Each row is followed by the group that its hidden value falls in (each part has its own value, ranges and names):
[-335  326  103  154  112 -131  336 -146 -243 -165   -5   87  -20  -51
  282  130  162  176 -232  -83  -71   22  187   23  234  112  214 -326
 -634    6 -185   61 -128  551 -325 -176   86  285] : <47>
[  34   41  -15  -40   33    6  -19  -68    9  -50  -69   25  -36   51
  135  145   62  -21   52   63   52  134  -56  116  -90  -13   -7   91
    8  -35  181   51   14  -89  -67  -68  -31 -137] : <44>
[-228  290   42  191  -72   16  125  -70  -66 -164  128 -138   52 -229
   53    8   18  -61  -69  -15  106   84    2   15  120   84  249 -344
 -539   93 -254  -11 -171  347 -183  -99  187  350] : <51>
[ -19  154    1  -90   -5  -87  171  -19 -179   95  -56    2   54  -67
   40   26   41 -116   42  -52   53   -5   96   50   16   22  -74 -162
 -115   74 -120 -156  -88   42  -40  -44   87   11] : <43>
[  -3   -7  -52  141  -93  186 -101  -76  152 -108   58 -132   29    6
   70   97  -19  -39   -6   61   80  102 -110  -46  -22  154  209  -18
  -85   13  -27   30  -87  -62 -163  -29   -3    7] : <51>
[  89  -87  -71  -14  -59  112   51  -28   52  141   -3   69  -44  139
   46   -6   64 -111   45  -26  -61  -77   66 -159   90  179   67   19
  117  -83  -51  -92  -61  -74  -89   44  -56  -51] : <58>
[ 147   35  -34 -230  -54  -44  120   42   -1  283   96  286 -201  -47
 -140 -272  155 -410  290  -62  -62  -73   90  -52  143 -137 -118   15
  160 -166   81 -114   -7   36  236   89   71   94] : <44>
[  44  -92  -34   36   31   88   10  -71   23   16 -124   20   -8  200
  173  175   61   75  -58   19  -32   24   30  -57  -21  201   71   83
   87  -44   38  -10  -25 -120 -190  -21 -105 -179] : <47>
[ -10  207   55  -44  -25 -180  179  165 -270  142 -147 -143  -25 -126
  -80  -19   48 -300  169   79  207    5  101  142 -130   39 -155 -136
 -117    6 -193 -248   49  -39   95   28  251  172] : <44>
[-140    2   35  218   76  111   31 -144   70 -186  -41   51  -80  156
  269  190  123  207 -193   29  -75   94   18  -69   98  218  300    0
 -229  -95   29  166  -51  181 -324  -92  -78   37] : <58>
[ 135 -147   -7  -97   35   79   21  -48   72  179  -59  214  -99  129
    9  -67  115  -98   55  -72 -107  -21   78 -116   79   63    0   78
  256  -78   64  -59  -59  -94   14   54  -73 -144] : <48>
[  60  -72  -75   52  -53  124   -2  -39   52   34  -52  -55    8  158
  117  133   24  -23   -2   42   11  -10    2  -90  -15  225   94   53
   64  -49  -25  -49  -31 -143 -172    2  -68 -104] : <58>
[ -57  -71  129  204  108   97  -48  -26    7  -84 -203  -59    4   49
   79  115   73  152 -172   17   42  166    7  -17  -75  226  192  -44
  -24   47  -97   29  -94   12 -196    1   24  -49] : <47>
[ -77  101   99   62  108    8  -59 -112   41 -192  -48   91  -74  -79
  120   92  115   81  -36   34   43  282 -102  164  -50  -92  127    9
 -153   -6  208  199  -52  144  -87  -98   18  -26] : <44>
[  36   -3  -14  -28   47   17   -4  -73    5  -25 -102   32  -31   98
  150  157   64   13   16   46   26  100  -20   69  -72   42    3   93
   42  -31  140   23    6 -109  -95  -56  -52 -159] : <43>
[ 139  -79  -51 -109  -56   71   79    7  -14  253  -23   96    5   53
  -65 -103   51 -187   91  -96  -51  -95  103 -153   84  121  -35  -55
  202   -3 -124 -194 -117  -95   12   82   -6  -78] : <47>
[-154   96   42  140   88  -12  142 -104 -103 -120 -110   10  -20  122
  270  220  108  176 -170   17  -28   52   86    6   54  194  161  -69
 -269  -36  -45   50  -40  166 -295 -108  -23   27] : <47>
[-294  -77  494  497  358  162 -150 -107  131 -315 -212  171 -123 -238
  -67 -156  231  405 -465 -140  -66  466    0  -45   99  122  566 -293
 -266  146 -188  307 -323  570 -195   10  164  239] : <58>
[ -69   42   38   78   82  -11   76  -64  -85  -68 -157  -22   -7  107
  203  205   79  110 -101   37   25   80   50   49  -45  151   72   -8
 -114   -5   -1    7  -15    9 -203  -76  -13  -68] : <48>
[ -66  138   42   30   66  -27   -8  -83  -13 -156  -51   27  -59  -37
  151  145   92   28   12   75   78  218  -83  180  -80  -59   66   29
 -169  -33  189  138    2   77  -94 -104   23  -27] : <44>
[-175  166  137  236   19  -22  113   63 -167  -66 -127 -203   42 -141
   -4   37   43  -18 -109   31  151   90   70   19  -32  222  173 -279
 -334   87 -347 -103 -105  187 -158  -10  223  262] : <58>
[ 103  -86  -14  -53   11   47   32   -2  -20  143 -123   38   -8  105
   29   35   54  -76   36  -19   -2   -8   63  -53  -27  133  -32   32
  181   -8  -28 -120  -46 -159  -41   35  -24 -147] : <48>
[  61  -11    0  -84   20  -43  158   26  -62  194  -60  173 -169  116
   34  -63  150 -193  105  -12  -65  -94  155  -70   95   68  -48   38
   80 -159   -4 -114   38   -3   35   42   23   49] : <43>
[  67  -12  -25  -57   24   19  -12  -50    2   13 -102   18  -21   88
  115  136   49  -33   52   49   42   86  -25   72  -92   37  -32   97
   87  -22  132  -11   10 -154  -61  -39  -41 -173] : <43>
[ 149 -144  -22  -23  -54  182  -93  -32  113  137  -30   12   70   -3
  -97  -72   -4  -96   31  -80    6   47  -30 -130   -4  125   64  -42
  244   88  -88 -109 -183 -158  -23   78  -22 -163] : <58>
[ 111   60  -25 -199  -64 -138  303  147 -187  419  -12  184 -183   25
 -136 -256  148 -465  258  -60  -48 -256  272 -125  163   44 -188  -80
  106 -170 -188 -328   39   12  203  126  148  206] : <43>
[  19  -65  -40   99  -15  134  -32  -71   61  -43  -74  -63   26  143
  150  169   25   63  -63   40   14   53  -24  -63  -30  220  142   40
   12  -18   -7    7  -54 -100 -216  -27  -71 -119] : <58>
[ 172 -127  -81  -32 -162  239 -112  -31  242  157  163   56  -26  -52
 -168 -210    1 -289  162  -63  -13  -11  -62 -195  104   55  116  -26
  207   -5  -55  -93 -158 -115   73  102    7    8] : <51>
[  90   13  -16  -96    5   -1    1  -13   16   68  -39   92  -89   19
   21    3   85 -160  141   34   35   80  -20   64  -47  -46  -51   84
  104  -74  145  -13   13  -90   50    0    8  -76] : <44>
[  61  -32  -14  -46   37   20   21  -47   -5   44 -105   54  -39  109
  109  107   72  -32   29   23    4   49   20   22  -45   66  -14   80
   92  -39   88  -28   -1 -120  -65  -24  -45 -147] : <43>

Next part:
[ 223   30  -39 -171  -94  -87  150   77 -126  -93   66   52  180  -33
  102  275   73  158  102  119 -212 -141 -159 -362  -74 -142  286  210
  184 -360  -20  140   -9   -9  -59  126 -147  241] : q823
[  27  355 -219 -187  204 -209  164  202 -119 -402  -30  375  350   -2
  -89  414  273  108 -265  132 -320  -53 -173 -203 -215   18  124  153
  210  491 -127  -71  166 -255  -49   29 -253   88] : Q441
[ 162  103 -122 -352 -223 -109  165   79 -225 -128   44    8  334  -88
   91  433   81  298   84  275 -322 -158 -236 -533 -105 -107  273  268
   75 -224  -10  160  -45 -119 -121   58 -258  111] : q823
[ -51  -20 -146  -48   16   -3   86   35 -243 -270  -24  -33  205   56
 -135  188   58  -39  -26   -7 -157   -6 -187  -40   -9  -76   32   51
  140   17  -82 -164  138  -71  -46   -5  -58  114] : q852
[ 337  170  -98 -141 -170 -162  287  213 -183 -230   49  100  326  -24
   96  482   82  180   88  183 -292 -146 -233 -406 -134 -226  453  307
  196 -192   99  210  -24  -98 -127  220 -314  314] : q823
[ 409    7  168  188  231 -203   55  -52   80  -60   49  274 -153  -15
  106  -74    5 -208    6 -130  324  -90    1 -119  -64  -51   52   49
  165 -259 -150  -65  -12  -82  -34   70  132  231] : q619
[ 215   -2  119   95  205 -131  -33  -50   68   -4   33  161 -146  -14
   77 -118    3 -146  -32  -86  250  -33   27 -108  -18   -1  -28   14
  111 -172  -97  -76   19  -61  -20   -6  111  129] : Q244
[ 144 -145   65  145   65  -39   67 -287  -80 -102  110    0  -78  126
   33 -143  -96 -315 -131 -203  259  -70  -45  190  -37   10 -215 -186
 -168  203   82 -190  101 -278   -7  -21  185 -182] : q612
[ -42  156   64  -75  111  -67 -118  192  167  173    8   24 -149    3
  192  -94   51   69  -86   79 -105   93  166 -131   34  -39  183  135
  170  -56  335  224   22   74   42   34 -164  149] : q619
[  18 -201   71   36   39   24  -29 -351  -70    9  121  -92 -123  104
   50 -227 -110 -248 -127 -172  240  -61   -4  149    3   70 -312 -226
 -233  144   76 -186  101 -245   21 -102  222 -280] : q612
[-184 -124 -157 -154 -135   72   25 -107 -308 -176   -5 -227  203   61
 -122  131  -30  -15  -20   36 -156    3 -186  -41   41  -32 -108  -15
  -54   67   13 -175  115 -128  -51 -102  -27 -100] : q573
[ 203  -22  145  148  290 -112  -62 -103  120    9   64  216 -219    9
   72 -224    9 -208  -98 -164  335  -36   73  -20  -31   44 -129  -87
   84  -88 -135 -126   69  -78   35  -19  202   81] : Q441
[  72  101 -108  -75  149 -103  105  127 -125 -272  -26  188  194    6
  -77  239  167   22  -35   23 -198  -57 -154 -148  -86  -62  167  150
  306  -80 -191  -80  113  -33  -38   62  -91  255] : Q244
[ 501    5  201   94  148 -229   75 -115  100   20  116  288 -146  -54
  201  -43   -9 -116   20  -64  336 -169   -2 -275 -109  -42   54   60
   74 -321 -132   36  -67 -126  -41   76  123  163] : q39
[  16   24   98 -180 -111   28 -104  104  133  329  108 -162 -158  -18
  309 -104  -38  188   44  122 -127    7  151 -272   69  -91  226  118
   50 -352  430  370  -38  137   48   73 -150  118] : q823
[-404 -138   36 -137  -42  202 -231 -157   68  302   99 -370 -232  147
  162 -380 -103  -60 -197  -59  -87  128  210  242  137   77 -209 -206
 -218  231  568   78  142  -30  126 -122   26 -335] : q612
[ 410  -63  167  122   18 -173   63  -78  -13   13   40   74 -109  -41
  140  -25  -95 -143  123  -33  307  -89  -50 -240   -5 -111   86  113
   69 -408  -34    5 -103  -76  -93   47   77  191] : q39
[ 196  103  -67 -252 -131 -155  135   58 -167 -115   15   64  244  -79
   87  344   61  193   64  216 -197 -123 -188 -458  -95  -93  218  253
   95 -201  -31  107  -54 -130 -118   33 -198  123] : q39
[-349 -118    0 -128 -110  153 -206 -122  -22  234   57 -382 -157  100
  103 -275 -127  -37 -131    2  -39  142  134  105  146   33 -193 -134
 -216  185  485   38  101  -44   68 -150  -16 -280] : q573
[  55   44  169 -103  -29  -84 -180   12  167  351   42 -102 -253  -59
  293 -210 -100   57    0  119  134   56  186 -273   78  -11   45  103
  -52 -209  364  240 -104   10   -9  -60  -67  -16] : q39
[-158   15   66  -47   58   16 -208   32   93  213    3 -150 -206   14
  127 -245  -69  -27  -96   29   80  134  162  -54  113   22  -77  -15
  -30   29  312   57   33   11   30 -105  -29  -54] : Q441
[ 379   76  179   81  212 -236    0  -74  135   35   63  287 -167  -56
  177  -92    8 -121  -57  -43  329  -92   50 -224  -84   16   -8   54
   64 -138  -87   -1  -46 -151  -32    8   94   98] : q619
[ -63  -68 -199 -112 -143    9  191 -121 -375 -348   15 -136  334  116
 -139  285    2  -87  -73    3 -229  -63 -281   55  -51  -63  -32    5
  -67  268   52 -192  140 -276  -94  -16  -85 -133] : q612
[  41   30   34   64  180  -59  -40  -30   31  -47   41   94  -98   46
   36 -112   18 -140 -145  -95  131   19   37   21  -16   15  -89  -66
   45  129   40  -89  115  -99   26  -24   57   20] : q852
[-129  100   52 -163  -68  -24 -170  168   99  280  -24 -192 -135  -24
  213 -100  -49  130   -9  177 -120  136  156 -223  113  -56  161  174
   53 -129  462  265  -52   77   -7  -40 -214   50] : q619
[ 196 -156  127  229   89  -57   17 -270  -26  -38  100   -7 -187  102
   53 -235 -146 -356  -96 -225  410  -27    9  166    7   -9 -243 -195
 -157  107   82 -190   72 -222   -4  -35  227 -117] : q573
[-246  -46 -219 -187 -167   76   60  -13 -322 -205  -14 -248  273   92
 -120  206    4   28  -61   74 -312   41 -191   -4   32  -65  -16   31
  -32  203  160 -105  143 -132  -52  -62 -152  -89] : q573
[ 654  109  228  302  277 -372  132  -80  115 -134   53  452 -159  -48
  141  -31  -32 -309  -49 -136  553 -128  -16 -181 -145  -46   16   66
   83  -67 -176  -97  -75 -269 -102   74  140  187] : q619
[-111   45   63 -114  136  -15 -188   41  126  183   14  -17 -174  -16
  137 -186   27   41  -92   39    6   70  142 -129   58   44  -20   24
   80  -77  154   73   45   44   48  -77  -21   23] : Q244
[-363  -30  -71 -155  -22  141 -148   -9  -23  116   50 -247  -63  110
   56 -159  -11   11 -173    7 -202  125  102  118   90   21  -96  -94
  -61  233  396   48  166   -3   91  -76  -77 -155] : q573
[ 129 -186  113  133  147  -14   -6 -353   -6  -16  144   38 -182  106
   54 -263  -81 -313 -152 -245  341  -84   20  184  -32   69 -315 -256
 -176  129  -10 -213  118 -236   46  -59  284 -206] : q612
[ 104 -204  113  180   68    8    9 -304  -34   -9  122  -75 -179  142
   63 -260 -138 -343 -111 -237  304  -41   23  244   14    8 -235 -217
 -174  116  154 -165  102 -213   21  -26  224 -178] : q612
[-401  -52 -132  -75  -22  208  -52  114  -80   -2   37 -290   12  200
  -18  -66   35  -16 -125  -61 -401  144   50  284  103  -93   89  -58
  119  151  456   73  242  120  118   52 -141   44] : q573
[-184 -114 -203 -194 -118   77  123 -158 -343 -272   40 -173  301  124
 -130  207   35  -29  -88    2 -296  -69 -240   77  -39  -13  -79  -48
  -66  220   33 -181  178 -219  -40  -50  -48 -179] : q612

[  68  630 -297  -62 -199   87   16  -71  149 -477  560 -166 -216  100
 -355   -9  289   39  -99  -97  153  -80 -462  737 -199 -268  325   56
  146  353 -314  258  -12 -314  256   74  162 -211] : <82>
[ 145 -127   39   25   94 -185 -228  200 -188  -46   16  534  362  315
  145 -377  161  -63  -30 -319  161   41   13  175  -90  103   15 -231
  -89 -237  -92  160   25 -507    2  -17  -66   53] : <79>
[ 147 -729 -356  243  410 -528  -31  313  -62 -153 -280 -209  370  136
  -67 -471  200  217   93 -266   87 -355 -270  -94 -170   77 -174   16
 -104  -47  -29  -79  327 -413 -217 -512 -866  -39] : <81>
[  15 -368 -198  208  435 -427  -71  212 -132    3  139  208  365  273
  -25 -486  188   60  190 -360  205 -254 -299   97 -236   77 -216  -27
  -13 -234  -48   80  276 -642  -26 -362 -458  -48] : <82>
[   9  194  -23   35   97  211   87   29    4  -39   20 -216 -193   82
   13  154  -56   52  102  133   16   11  -35   13   45 -111   71  -75
   18  -35  -51   18  -10   95   52   27  246  -29] : <85>
[ -50  356   10  -45   -8  149   33   68    1 -318   -9   -4 -107  150
 -166   51   41  -90  -55   42  202   82 -140  247 -110 -185  235 -103
    9  -13 -207  193  -40  -87  215   69  149  -27] : <82>
[ 282  185   74 -134 -300  482   52  211  131 -163  168 -111 -148  324
  392  130   56 -117 -146   48  -96  -81  462  -59   71 -158  209 -282
 -114  186 -196 -207    1  164   18   54  458 -175] : <79>
[-474 -366  426 -447   63   68   -1  134  -35  411 -297  526  117 -133
  349 -528  132 -257  162 -336 -342  248  822 -619  188  -65 -295  -28
   51 -393 -152    6  134  219  -97  -87   -5  199] : <79>
[ 213   23 -113   33  -16  219   25    5   39   81   38 -395 -232    4
  196  155  -23  200   75  149 -233  -24   81  -66  199  -17   37  -88
  -10  130   53 -138  -51  227 -145   42  274  -62] : <74>
[  12    0 -136 -406  -90  378  191  266  149 -128  240 -874 -540  181
 -146   79  248 -322   -8  423 -280 -240   77 -299 -378 -226   83  -74
  121  360  -63 -409   31  445  285 -504  149 -508] : <85>
[-448 -565  171 -338  282 -110   -7   -6  -82  624 -324    0  -75 -387
  161 -459  104    0  343 -117 -556  208  453 -688  217   64 -443  131
  150 -306  123  -76   72  376 -225 -218 -145  157] : <81>
[  89   18  -86  -27   51   28  -54   55 -102 -167 -356 -290 -132  -36
 -191   87    1   97  -34  209  -16  142 -164   56   16  -27  181  -91
  -20   13    4   89 -145  139    6   23  -33   45] : <81>
[-187 -121   44 -113  247  -24  -23    2 -131  213 -227 -141 -140 -122
  -81  -98    3   15  188  118 -168  173  -30 -215   38   30 -107  -10
   87 -205  103   54  -76  168    1  -80   27   65] : <74>
[ -16  122   67   16  133    2  -85   93 -130  -67  -25  263   89  197
    2 -118   24  -69   40  -80  168  110  -71  134  -60  -12   67 -162
  -22 -222  -79  183  -35 -240  107   49  114   53] : <84>
[  88  423 -364  -83 -162    1   -2  -71  133 -413  394 -381 -254  -18
 -388  -29  303  115  -88   -9   16  -75 -490  601 -167 -201  277   95
  148  399 -201  178  -43 -171  166  -11   18 -212] : <74>
[ 119  -21  -67    9   62   54  -32   74  -97 -149 -404 -294 -115  -21
 -124  121  -42  120  -26  214  -13  124  -97   -5   61  -26  171 -110
  -55   -9    4   52 -120  169  -35   29  -25   65] : <81>
[-145   82   30  -46  221   52   18   22 -111   33 -153 -120 -152   -2
 -151   20  -33  -16  138  147   13  139 -134  -50  -35  -47   11  -48
   65 -181   17  111  -70   74  105  -32   99   35] : <85>
[  51  104  -15 -423 -229  461  164  342  170 -286  214 -598 -422  316
  -29   50  246 -432 -140  312 -150 -198  247 -231 -379 -270  200 -187
   35  337 -196 -354   34  349  328 -393  225 -474] : <84>
[ -14  -22  -66   66  277 -112  -86    9 -168  130   26   21    2   65
  -76 -116   32   78  177   -5   26   60 -242   76  -40   70  -71  -55
   57 -203   74  128  -32 -187   22  -53   36   27] : <85>
[ -13  105  -83    4  132   26   -1   15  -72 -123 -211 -279 -168  -38
 -202   82  -15   83   42  187   12  112 -236   76   -8  -51  122  -42
   30  -29    8  112 -108   92   60    5   26   22] : <74>
[ 109  -60  -47  -32   86    7  -84   80 -160  -84 -390 -219  -87  -12
 -153   54   -9   84  -10  205  -26  161 -123   -7   19   22  138 -122
  -32  -61   40   74 -147  123  -17   10  -33   68] : <81>
[-166   -8   35  -59  234   20    0  -17 -112  163 -147  -97 -137  -77
  -74  -44  -22   28  185  101  -93  156  -59 -121   46   -3  -71  -14
   85 -200   60   91  -62  111   25  -25   99   68] : <85>
[  96   -6  -78    8   79   67  -18   53  -75  -95 -301 -336 -159  -28
  -87  120  -36  120   12  225  -58  103 -110  -25   64  -17  127  -93
  -24    5   38   20 -114  187  -29   12   34   24] : <81>
[  89  285  144  -81 -149  200  -59  155  -55 -373 -243  237   47  226
    3   46   10 -133 -198   -2  216  184  119  199   -5 -137  336 -254
 -112  -70 -240  195 -106  -68  140  193  183   78] : <79>
[ 141  146 -214  -71  -89   20  -52   14    3 -272  -69 -341 -175  -44
 -240   30  148  126  -90  108  -50   52 -246  271  -30  -92  234  -22
   31  214  -90  100 -107   39   27   17  -26  -60] : <81>
[-250   32  253 -197  112  101  -53   41 -109  220  -76  338   -4   19
  133 -207   27 -160  134 -101  -86  241  268 -179   69  -25  -91 -103
   51 -315  -55  125  -40   28   63   57  240  110] : <84>
[ 112  129 -206  -65  -60   16  -35   20    4 -278 -101 -372 -184  -46
 -255   34  132  110  -76  132  -43   50 -261  241  -41  -96  227  -16
   33  200  -78   94 -106   53   44   -5  -45  -64] : <81>
[-239   13  266 -205   88  109  -56   46  -95  227  -75  365   13   21
  180 -228   31 -154  131 -127 -104  238  326 -194   90  -22  -95 -114
   41 -306  -64  114  -30   31   36   65  242  118] : <84>
[ 151  245  190  -65 -175  256  -48  181  -72 -342 -331  290   84  247
   99   99  -39  -98 -212   -5  210  188  258  128   79 -131  336 -289
 -154 -107 -254  166  -91  -21   71  234  204  129] : <79>
[  99  147  -66   52   49  257   97    2   48   42  120 -308 -232   65
  145  175  -50  131  120  124 -107  -46   47  -30  133  -86   31  -67
   14   49  -15  -81    4  150  -44   31  309  -66] : <85>
[  79  154  -71   27   47  256  116   29   59  -21   95 -347 -247   84
   85  176  -38   85   98  151  -73  -64   26  -29   76 -115   55  -68
   18   67  -45  -83   18  161    5  -14  267  -91] : <85>
[ 247  569 -115 -213 -497  198  -93   89  121 -637  317  172  -22  243
 -154  -64  340  -96 -362 -197  178   21  -53  701 -138 -269  500 -142
   -8  361 -452  241  -62 -299  212  196  183 -139] : <79>
[  16  259   23   52   46  261  102   43   35 -108   33 -109 -151  137
   76  163  -78   30   60   72   80    6   41   52   71 -151  117 -106
  -17  -39 -130   42   15   52   56   84  282   -7] : <82>
[ -73  194   43   38  168   75   16   48  -90  -91  -79   44  -55  123
  -88   31  -49  -21   77   48  163   99 -129   95  -36  -76   85  -99
   10 -183  -77  169  -31  -92  124   46  134   48] : <82>

Next part:
[-162   46  232  -38  -33   47  -43  -29   47   56 -217  133  -75 -106
  -62   61  -55   -3  -44  -81  109   27  -16   16  132  -46   16  112
   35   -1  -90  -90  144   43   59  -45 -124  -37] : P
[  33   23   38  -37   25  -46 -187   70  -36   30   89   -9   65   75
   88  111   19  -95  -73   29   75   40  -29  120   45  -79 -107  -69
    1  -38   14   -1 -105  -34   22    8  -56  -16] : C
[  5  38  13  12 -25 -76 -29  63 -61  -7 -31  31 -49  60  38  20  41 -56
 -15  64  15  37  17 -24   1  -2 -47  61 -26   7  59  11  78  35  40  -5
 -39  23] : B
[   5  -13  -15   -8  179 -108  102  -25  151  -57  -19  -83  -74   17
 -156  153   14   53 -131  109  -87  217  136   50   -3    7   47  166
   86  -25  -35 -245   86  -56 -132  -62 -101  102] : L
[ 147  -50  -93  -73  -32  -18  -55  -58   61   35 -200    8  101   68
  132   23   57   29   69  -51   65   52  -26 -178  -45   23   26  260
  142  -58   29   48  178  -74   65 -147  -64  -53] : B
[ 105   70  -87  -78   61  -11 -106   31  -43  -37   -5  112  285  107
   58 -103  112  218    7   31  133  -66  -52  -14  215   80   23  -75
    1  119  137  180 -149 -213  -36   57   13   60] : D
[  -2   19  -14    1   68  -54 -212   92  -40   31  156  -49   79   61
  141  207   27 -136  -75   60   54   49  -39  102   42  -55 -184 -189
   42  -56  -25   -4 -170 -115  -39   11  -63   30] : C
[ -40   41 -148   84  179 -108 -314   65   29   42  268 -176  188   45
  206  452    8 -116  -82   39   78  106  -98   87   27   46 -248 -396
  168 -119 -166  -22 -297 -342 -224  -13  -77   92] : B
[ -59  -57   52   79 -151  -80  133   56  137  160   14  -57 -249  -31
   91  429   59 -152  -87  214 -154  297  112 -157 -121 -203 -225  381
  134  -77    0  -58   42  124   21  -47 -165  100] : J
[-33  27 -31  52 -30 -71  -7  72 -39   6 -29  13 -84  42  25  52  19 -74
  -7  63 -11  46  25 -93 -36  22 -76  37  -1  16  40  -6  99  12 -40 -12
 -41  78] : X
[ -15  -12  -84   68  -69  -41  -19   84   -6   40   -9    0  -83   57
   11   30  -16  -92   -4   32  -13   36   21 -149  -96    2  -93   41
    6   32   59   -2  101   16 -118  -13  -28  112] : D
[   2   -9   -4   12 -155   27   66   93  -28   44 -101  136  -92   53
  -53 -160   11   -2   12   36   -2  -25   48 -182  -15  -39  -30  174
  -70  129  173   65  138  108  -41   30  -12  110] : D
[  93   12  -69 -169  253   64 -204   24 -135 -200 -134  101  241  120
 -126 -507  -54   38   16 -172  193 -255  -44  124  132  174  173 -317
 -114  110   94  -85  121 -162  -94  -37   64  -16] : X
[  52  -41  176  -99 -109  -23  245    7   15  -35 -286  131 -275   41
 -209 -263   12  -19  -46   68  -78   83  174  -55  -65 -116  151  536
 -116   69  188 -139  401  346  179  -54  -64  -23] : J
[ 129   16  -51 -194  274   42 -247    7 -139 -211 -125   72  261  138
 -101 -484  -51   17    8 -186  208 -237  -56  184  123  165  188 -309
 -108   68   71 -100  122 -155  -45  -57   57  -69] : B
[-326   84  202  155  169 -144  164  228  -65  -95  255  -43 -456  -54
 -305  166  -60 -261 -279  310 -230  180  232  262   13  -93 -180 -209
 -189   72  -14 -386  -21  181 -193  144  -89  257] : L
[-110  122   86   27  -26  -40   39   26  -42  -17 -128  152  -16  -18
  -67  -37   39  138   -9   36   72  -13    0  -52  168   77   39   43
  -42  110   44   57   73  -19   -4   53  -40   72] : X
[-172  155  142   37  -27  -32   46   -4  -22  -16 -186  186  -29  -62
 -123  -37    9  191  -13  -16  108  -21  -12  -43  213  107   89   45
  -44  121   -3   35  109  -20  -18   54  -50   65] : X
[ 135   -8   27 -103   40  -68  -64  -55   92    3  -71  -17   85   94
  -40   34   22   81  -75  -21   77  115   21   79   14  -56   90  230
   47  -42   29  -61   47   -2   35  -57  -69  -54] : J
[ 127   43 -151 -170  201  124 -262  -70   69  -16  -66  141  613   47
  133  -59  111  390   41 -111  283 -138 -164  -31  401  153   49 -247
  175  118   33  228 -317 -543 -144    3  -14   50] : D
[   4  -41   94  -81  -45   51  -49   34    7   55 -120   80  -22   -2
   62   12   19  -95  -19   15   38   27   13  -37   42 -110  -77  141
   39   -8   41  -19   78   40   95  -59  -92  -24] : P
[ -25   31  -26   39  -36  -58   14   76  -49   -2  -41   43  -68   44
   16    2   33  -42   -2   76  -10   26   29 -104   -7   21  -63   47
  -20   47   74   20   95   16  -27    2  -33   85] : X
[-151   16  151   21   55  -41   14  119  -13   -5   75    8 -206  -23
 -108  113  -36 -185 -157  134  -63  105  100  130   19 -124 -129  -42
  -64   14   -3 -195   -1  106  -51   39  -96   95] : J
[  16  -32   39  -50   75  -40  -17    6   84    1  -27  -34  -38   29
  -55  101   -7  -51 -101   44   -8  128   66   56  -13  -75  -21  119
   53  -33   -7 -152   50    2  -41  -54  -94   27] : J
[-153   58  126   22  -19   -8    7   26  -21   16 -157  101 -109  -68
  -14   55   -9  -44  -13    5   41   18    6  -56   82   19  -36   46
   18   15  -45  -53  152   21   28  -32  -88   26] : B
[  36   33   -9   -1 -107  -24   52   97  -72   -2  -62  131  -42   90
  -40 -175   52   47    5   74   10  -31   43 -111   33   -7   -3  134
 -103  136  197  100   86   84    1   58    8   91] : D
[  19   20  -92  -44   59   50 -102    5   27    7  -82   92  224   22
   63  -23   48  139   27  -30  120  -52  -58 -116  159   85  -20  -81
   91   80   38  100  -61 -243 -115  -15  -33   84] : D
[-277  140  147  182  -63  -92   25  290 -208  -17  247   95 -318   18
 -165  -13  -43 -207 -149  212  -80  -25   91  119   48  -60 -214 -298
 -285  171  114  -53  -88  194 -147  239    6  237] : D
[ 64  57  42 -23 -39 -97 -44  59 -81 -14 -18  47 -16 104  27 -33  61 -14
 -28  62  40  29  15  38  27 -23  -3 105 -68  18 100  46  53  73  99  19
 -23 -19] : B
[  77  -66   36  -89  -46   25  -94   -2   46   62 -120   22   13   40
   69   28   -3  -94  -13  -41   58   52   -3  -40  -33 -102  -37  188
   70  -53   23  -35  106   33   70  -98  -85  -56] : P
[  46   33  -84  -62   47   54 -123   -6   36   12  -74  114  275   40
   44  -49   49  201   21  -51  156  -64  -73  -90  197   82   10  -71
   79  102   58  134 -102 -252 -114    9  -20   76] : D
[   1   35   -1   63 -163  -63   49  136  -71   35   22   88 -144  102
  -67 -102   11  -35  -31   90  -23   12   60  -91  -53  -53  -53  128
 -135  120  185   66   78  165  -43   87    8  121] : D
[  81   23  -70  -23  -45  -38   15   48  -40   -8  -76   84   56   91
   48  -82   91   76   29   72   25   -2   15 -128   46   33   -9  124
   -9   80  149  116   54  -32   15    4  -10   62] : X
[ -26  -25  -15   38  113 -119  145  -15  178   -4  -13 -102 -146   -7
 -112  276   24   11 -129  153 -134  275  151  -21  -54  -28  -22  241
  125  -48  -51 -232   92  -26 -129  -72 -129  126] : L
